Below is a small trained network, with its code and all its weights. Each question gives an input and a class and asks what happens when units are switched off, that is, made to give their printed mean instead of their output.

import numpy as np


def w(rows, s, z=0):
    codes = np.array(rows[::2]) - 128.0
    scale = np.full(codes.shape[1], s)
    scale[-1] = z or s
    return codes * scale


def f(y):
    return np.maximum(y, 0)


def log_softmax(a):
    a = a - a.max(-1, keepdims=True)
    return a - np.log(np.exp(a).sum(-1, keepdims=True))


def net(x, mask):
    res = np.array(x, float).reshape(1, 8) / 4 @ E
    y = f(res @ A[0][:, :-1].T + A[0][:, -1])
    res = res + np.where(mask, y, B[0][:, -1]) @ B[0][:, :-1]
    return log_softmax(res[-1] @ U[:, :-1].T + U[:, -1])


A, B = {}, {}
E = w([
[89,176,194,101,88,20,44],'x0',
[80,120,124,118,119,135,131],'x1',
[130,135,125,136,128,124,129],'x2',
[102,136,102,129,118,118,122],'x3',
[127,198,92,20,199,41,190],'x4',
[149,129,136,132,131,126,131],'x5',
[104,15,138,180,177,2,148],'x6',
[159,133,140,135,17,74,222],'x7',
],0.0081)
A[0] = w([
[180,128,122,141,14,86,242,127],'n0',
[123,98,158,221,57,196,70,96],'n1',
[86,186,213,118,150,104,37,106],'n2',
[50,83,142,79,88,109,74,254],'n3',
[103,175,89,2,202,82,228,71],'n4',
[126,73,5,122,141,171,193,102],'n5',
[103,108,63,191,230,185,156,161],'n6',
[121,37,134,171,211,30,149,73],'n7',
[140,208,92,70,127,164,126,71],'n8',
[153,175,150,137,131,30,44,79],'n9',
[138,76,157,174,70,142,111,57],'n10',
[137,107,96,140,153,167,176,37],'n11',
[88,149,120,121,244,152,56,140],'n12',
[128,143,118,188,227,136,66,175],'n13',
[228,150,155,33,181,58,165,177],'n14',
[188,224,147,38,94,225,79,103],'n15',
[133,118,127,196,157,96,150,30],'n16',
[172,131,53,143,179,144,39,71],'n17',
],0.0095,0.0059)
B[0] = w([
[108,37,153,37,43,224,61,230],'n0',
[126,132,65,206,250,33,76,216],'n1',
[222,162,189,112,146,143,149,202],'n2',
[238,154,93,101,118,109,162,216],'n3',
[101,112,99,181,186,100,27,244],'n4',
[203,245,157,52,195,100,128,193],'n5',
[214,121,171,61,122,105,164,211],'n6',
[40,156,169,243,96,153,255,233],'n7',
[72,141,92,144,175,116,192,185],'n8',
[173,190,179,72,138,139,147,194],'n9',
[128,119,110,151,194,80,54,170],'n10',
[159,150,223,143,177,127,114,152],'n11',
[96,16,128,88,68,192,110,214],'n12',
[94,57,82,80,67,152,136,206],'n13',
[141,73,58,148,163,65,101,236],'n14',
[61,149,142,221,88,157,206,240],'n15',
[43,142,173,128,153,148,132,148],'n16',
[95,87,136,68,127,126,135,168],'n17',
],0.0076,0.011)
U = w([
[81,147,57,183,218,67,1,80],'0',
[28,186,140,216,110,134,244,91],'1',
[71,58,146,44,54,162,46,100],'2',
[221,221,190,75,173,100,157,86],'3',
[157,143,53,132,100,100,149,250],'4',
],0.0086,0.011)

Each question gives the input, the list of numbers given to net, and the class t.
The units are the neurons (one row each of A and B). Each row of codes is followed by its name. A weight is (code - 128) times the scale printed after its matrix; where a second scale follows, it is the last column's (A, B and U).
mask holds one flag per neuron, in row order. A switched-off neuron (its flag False) gives its mean, the last column of its row in B, instead of its output. The means were averaged over made-up inputs and are rounded, as every weight is.
A unit's drop is (log p(t) with every unit on - log p(t) with that unit switched off) / (log p(t) with every unit on - log p(t) with every unit switched off).
The circuit of an input: a set's keep is (log p(t) with only the set's units on - log p(t) with every unit switched off) / (log p(t) with every unit on - log p(t) with every unit switched off). Starting from the 12 units with the biggest drops (on a tie, the unit counted first), units are removed one at a time, each time the one whose removal leaves the highest keep (on an exact tie, the one counted first), for as long as the keep stays at least 0.8.
units of the circuit, in order: the units of the circuit, biggest drop first
most important unit: the unit with the biggest drop
top k neurons: the k neurons with the biggest drops, biggest first
drop when u is switched off: that unit's drop, to one decimal
input [-8,2,8,-5,-8,-7,2,1], class 0: units of the circuit, in order : (n1)
input [3,7,3,5,6,4,-5,7], class 2: top 2 neurons : (n0, n1)
input [7,-7,0,-8,-6,-4,-2,-5], class 3: top 3 neurons : (n2, n4, n9)
input [1,0,-1,-7,6,0,7,-3], class 1: top 2 neurons : (n7, n1)
input [2,6,0,-3,-4,6,-4,2], class 0: top 3 neurons : (n1, n7, n6)
input [7,2,-4,4,3,-6,-4,-1], class 3: top 3 neurons : (n2, n9, n7)
input [-1,-7,4,6,4,-3,-6,-8], class 2: top 2 neurons : (n12, n7)
input [-4,-8,3,2,3,-4,-6,-6], class 1: top 2 neurons : (n15, n0)
input [-7,1,5,0,-3,-1,-3,-2], class 3: top 2 neurons : (n5, n6)
input [-7,2,-3,8,4,7,-6,-5], class 3: top 4 neurons : (n5, n6, n7, n11)
input [-1,-5,-5,-2,7,6,-2,-8], class 2: top 3 neurons : (n12, n1, n13)
input [1,-5,3,7,6,-2,-6,-2], class 0: top 3 neurons : (n4, n7, n14)
input [-2,-6,0,3,-6,1,8,4], class 1: top 4 neurons : (n7, n4, n14, n16)
input [8,-2,-5,-5,3,8,7,-4], class 3: top 3 neurons : (n9, n2, n15)
input [0,2,7,0,-8,4,-8,6], class 0: top 3 neurons : (n1, n7, n10)
input [-6,-1,3,5,-2,7,1,1], class 3: most important unit : n5
input [-2,5,-1,-7,-3,-1,0,-8], class 2: drop when n5 is switched off : 0.0
input [3,-8,6,3,5,2,-6,-5], class 1: drop when n15 is switched off : 1.2
input [0,8,1,5,-1,8,-8,-3], class 1: drop when n15 is switched off : 0.4
input [4,0,7,-4,-3,3,-4,-8], class 2: drop when n13 is switched off : 0.2
input [-8,7,-7,3,3,-3,4,-7], class 3: units of the circuit, in order : (n5)
